Here is a tiny trained network, its code and every weight. The questions are about switching its units off for an input and a target symbol, where a switched-off unit gives its printed mean instead of its output.

import numpy as np


def w(rows, s, z=0):
    codes = np.array(rows[::2]) - 128.0
    scale = np.full(codes.shape[1], s)
    scale[-1] = z or s
    return codes * scale


def f(y):
    return np.maximum(y, 0)


def softmax(a):
    e = np.exp(a - a.max(-1, keepdims=True))
    return e / e.sum(-1, keepdims=True)


def log_softmax(a):
    a = a - a.max(-1, keepdims=True)
    return a - np.log(np.exp(a).sum(-1, keepdims=True))


def net(x, mask):
    ids = ['ΔΛΞΣΩαβγζηθμπτφψ'.index(c) for c in x.split()]
    T = len(ids)
    res = E[ids] + P[:T]
    u = 0
    for l in range(2):
        r = res
        for j in range(2):
            rows = slice(2 * j, 2 * j + 2)
            q, k, v = (r @ M[l][rows].T for M in (Q, K, V))
            z = softmax(np.where(np.tri(T) > 0, q @ k.T / 2**0.5, -1e9)) @ v
            o = O[l][rows]
            res = res + np.where(mask[u + j], z, o[:, -1]) @ o[:, :-1]
        u += 2
        y = f(res @ A[l][:, :-1].T + A[l][:, -1])
        res = res + np.where(mask[u : u + 4], y, B[l][:, -1]) @ B[l][:, :-1]
        u += 4
    return log_softmax(res[-1] @ U[:, :-1].T + U[:, -1])


Q, K, V, O, A, B = {}, {}, {}, {}, {}, {}
E = w([
[124,67,116,119,156,109,154,111,86,96],'Δ',
[115,38,186,171,130,130,75,197,142,140],'Λ',
[138,147,147,108,88,158,138,109,115,163],'Ξ',
[112,143,179,100,123,136,126,129,96,167],'Σ',
[217,70,129,174,171,178,124,219,161,143],'Ω',
[132,73,148,161,167,57,155,96,113,50],'α',
[200,129,202,255,196,143,87,92,148,89],'β',
[131,125,154,89,136,66,116,116,116,125],'γ',
[159,136,120,103,87,61,154,101,154,101],'ζ',
[171,130,155,124,90,152,160,89,122,142],'η',
[187,128,161,143,162,173,120,227,97,43],'θ',
[177,97,183,148,104,119,72,196,85,103],'μ',
[98,100,153,103,166,107,128,124,73,144],'π',
[115,105,111,98,127,155,142,126,74,163],'τ',
[127,112,187,105,174,173,92,219,160,74],'φ',
[160,95,97,108,110,147,163,101,97,131],'ψ',
],0.017)
P = w([
[111,156,79,144,139,107,159,113,139,146],'0',
[141,91,172,148,157,122,249,121,115,159],'1',
[121,140,96,134,139,119,138,120,136,141],'2',
[90,149,96,157,111,132,132,133,153,120],'3',
[157,103,200,142,129,117,211,135,147,157],'4',
[129,130,116,128,132,131,114,129,139,130],'5',
[89,135,122,160,111,147,114,141,150,110],'6',
[177,94,210,128,116,127,184,147,160,156],'7',
[140,115,135,118,136,143,93,132,137,122],'8',
[98,122,139,164,109,162,97,142,156,90],'9',
[181,119,195,152,95,120,200,126,162,149],'10',
[152,109,147,119,137,150,80,133,137,114],'11',
],0.019)
Q[0] = w([
[196,66,152,65,176,94,160,82,122,218],'0.h1',
[202,104,164,100,228,94,182,83,135,203],'0.h1',
[200,74,192,3,174,84,198,69,70,186],'0.h2',
[127,89,177,130,92,84,167,143,136,156],'0.h2',
],0.06)
K[0] = w([
[80,135,71,97,137,74,193,73,99,157],'0.h1',
[91,178,73,101,94,97,223,67,136,148],'0.h1',
[77,146,36,71,99,44,254,37,136,133],'0.h2',
[154,124,118,91,66,100,133,101,192,91],'0.h2',
],0.051)
V[0] = w([
[185,212,131,126,100,116,146,191,3,64],'0.h1',
[104,192,140,42,215,200,182,130,199,54],'0.h1',
[75,76,107,74,84,118,144,153,117,150],'0.h2',
[86,145,162,99,107,133,122,22,85,98],'0.h2',
],0.02)
O[0] = w([
[108,148,116,149,62,131,122,196,31,74,141],'0.h1',
[98,174,102,1,148,165,174,137,154,95,58],'0.h1',
[154,69,168,86,95,137,74,191,118,120,53],'0.h2',
[150,145,86,117,144,114,97,109,147,136,3],'0.h2',
],0.0083,0.0065)
A[0] = w([
[61,159,96,91,168,95,13,135,98,189,161],'0.n1',
[97,156,87,105,152,177,50,146,89,234,61],'0.n2',
[161,128,35,113,91,212,66,113,115,197,155],'0.n3',
[104,46,5,104,179,173,63,142,82,170,2],'0.n4',
],0.025,0.0063)
B[0] = w([
[112,108,151,71,136,162,93,122,21,173,255],'0.n1',
[4,146,152,175,189,113,85,227,221,185,195],'0.n2',
[188,204,136,186,129,73,169,170,103,49,228],'0.n3',
[206,28,70,187,131,228,143,123,204,94,196],'0.n4',
],0.014,0.003)
Q[1] = w([
[116,156,98,117,93,88,95,122,147,185],'1.h1',
[140,19,203,231,69,183,209,105,99,116],'1.h1',
[101,106,81,2,103,145,80,168,134,198],'1.h2',
[191,122,152,172,27,98,160,154,204,139],'1.h2',
],0.065)
K[1] = w([
[127,160,169,66,115,164,147,169,81,119],'1.h1',
[129,125,74,220,155,106,144,1,246,122],'1.h1',
[79,172,141,42,87,38,74,148,92,106],'1.h2',
[168,141,132,87,114,148,207,175,220,50],'1.h2',
],0.063)
V[1] = w([
[98,165,85,133,80,132,54,113,142,135],'1.h1',
[90,94,19,105,80,45,154,167,149,132],'1.h1',
[54,81,3,136,124,51,210,145,114,185],'1.h2',
[101,141,72,107,101,66,193,169,81,162],'1.h2',
],0.0037)
O[1] = w([
[177,140,115,202,108,98,127,113,148,138,11],'1.h1',
[202,120,230,122,111,132,19,121,118,52,7],'1.h1',
[177,118,223,178,162,158,6,139,99,125,92],'1.h2',
[215,154,203,194,154,148,82,100,147,65,4],'1.h2',
],0.0016,0.0025)
A[1] = w([
[114,146,122,44,106,150,150,103,173,153,1],'1.n1',
[214,194,93,60,37,17,41,87,167,127,88],'1.n2',
[134,85,55,64,139,3,11,60,123,52,160],'1.n3',
[69,61,125,117,113,114,74,35,118,164,60],'1.n4',
],0.015,0.0084)
B[1] = w([
[140,97,180,171,130,99,56,132,132,66,186],'1.n1',
[161,166,146,96,97,253,49,163,145,174,255],'1.n2',
[44,85,32,77,125,24,220,171,149,136,247],'1.n3',
[223,181,149,134,164,118,82,123,114,84,229],'1.n4',
],0.011,0.0066)
U = w([
[124,78,84,122,134,169,118,89,111,100,117],'Δ',
[178,111,180,124,109,99,136,109,161,152,164],'Λ',
[135,172,139,140,140,104,144,171,143,121,2],'Ξ',
[78,121,137,128,164,145,105,126,111,149,95],'Σ',
[136,74,219,105,154,155,253,137,111,154,194],'Ω',
[106,94,107,135,135,95,140,134,141,106,65],'α',
[94,159,84,143,151,155,107,70,120,111,213],'β',
[144,136,105,101,150,118,121,121,85,112,114],'γ',
[119,129,103,105,93,135,98,127,162,147,232],'ζ',
[162,171,132,115,105,175,120,125,114,122,93],'η',
[112,150,115,110,132,184,160,128,81,89,102],'θ',
[109,104,92,163,83,131,84,113,86,110,153],'μ',
[118,111,115,125,163,184,106,115,91,123,101],'π',
[121,111,106,145,160,153,130,153,127,124,49],'τ',
[101,121,125,113,135,140,94,107,139,68,139],'φ',
[175,131,102,128,116,133,148,134,129,86,36],'ψ',
],0.0061,0.006)

Each question gives the input, a string of symbols that net reads in full, and the target symbol t.
The units are the heads (2 rows each of Q, K, V and O) and the neurons (one row each of A and B). Each row of codes is followed by its name. A weight is (code - 128) times the scale printed after its matrix; where a second scale follows, it is the last column's (O, A, B and U).
mask holds one flag per unit, layer by layer, with each layer's heads first. A switched-off unit (its flag False) gives its mean, the last column of its rows in O or B, instead of its output. The means were averaged over made-up inputs and are rounded, as every weight is.
A unit's drop is (log p(t) with every unit on - log p(t) with that unit switched off) / (log p(t) with every unit on - log p(t) with every unit switched off).
The circuit of an input: a set's keep is (log p(t) with only the set's units on - log p(t) with every unit switched off) / (log p(t) with every unit on - log p(t) with every unit switched off). Starting from all 12 units, units are removed one at a time, each time the one whose removal leaves the highest keep (on an exact tie, the one counted first), for as long as the keep stays at least 0.8.
units of the circuit, in order: the units of the circuit, biggest drop first
k most important neurons: the k neurons with the biggest drops, biggest first
top k neurons in layer l: the k neurons of layer l with the biggest drops, biggest first
heads that matter: for each layer, one digit per head in row order, 1 if its drop is at least 0.15 and else 0, layers parted by /
drop of u: that unit's drop, to one decimal
input π μ Ω Σ ζ ζ, target ζ: heads that matter -> 01 / 00
input ψ η θ Ξ μ ζ β β γ, target γ: units of the circuit, in order -> 0.n1, 1.n4, 0.h2, 1.n3
input γ β τ η φ ζ α, target φ: heads that matter -> 10 / 00
input ζ θ ζ ζ φ α ψ β β Ξ, target β: units of the circuit, in order -> 0.h2
input Δ Δ ψ, target ψ: units of the circuit, in order -> 0.n3, 0.n4, 0.h2
input Λ ζ ζ ζ γ ζ ζ Λ Ω π ζ, target η: units of the circuit, in order -> 1.n2, 0.h2, 1.n3
input Ω ζ ζ ζ Ξ ζ η, target Ω: heads that matter -> 01 / 00
input θ α Λ Ω Ξ ζ π φ ζ Ξ, target φ: units of the circuit, in order -> 0.h1, 1.n1
input ψ γ φ ζ Ξ ζ μ π η, target η: units of the circuit, in order -> 0.h2, 0.n3, 1.n2, 1.n3
input ζ β ζ β Λ Ξ ζ ζ γ ζ, target Λ: units of the circuit, in order -> 0.h1, 1.n4
input ζ γ θ μ Ξ τ, target τ: units of the circuit, in order -> 0.n2, 0.n4, 0.h2
input Ω ζ γ Λ ζ μ η Σ η τ, target μ: heads that matter -> 10 / 00
input η γ Λ Ω ψ Λ ζ η ζ η, target Λ: units of the circuit, in order -> 0.h1, 1.n4
input Δ Λ γ θ, target θ: heads that matter -> 10 / 00
input π μ Ω ζ μ β ζ β μ Σ, target μ: heads that matter -> 10 / 00
input ζ Δ η μ γ π, target π: top 2 neurons in layer 1 -> 1.n4, 1.n3
input γ Λ γ Λ φ β τ, target β: heads that matter -> 01 / 00
input ψ ζ Ξ ψ, target ψ: heads that matter -> 01 / 00
input θ μ ζ Σ Ω γ τ, target Ω: units of the circuit, in order -> 0.h2
input π μ Δ ζ γ γ α γ μ μ τ η, target η: most important neuron -> 0.n3
input α θ γ Σ β Ξ, target Ξ: units of the circuit, in order -> 0.n2, 0.n3, 0.h2
input η β π, target π: drop of 1.n4 -> 0.2
input μ γ γ ζ Λ Ξ γ Ξ α Ξ, target Λ: drop of 0.h1 -> 0.9
input β Λ ψ γ, target Λ: drop of 0.h1 -> 0.9
input τ φ ζ ζ ζ π ψ φ γ ζ, target φ: drop of 1.n1 -> 1.0
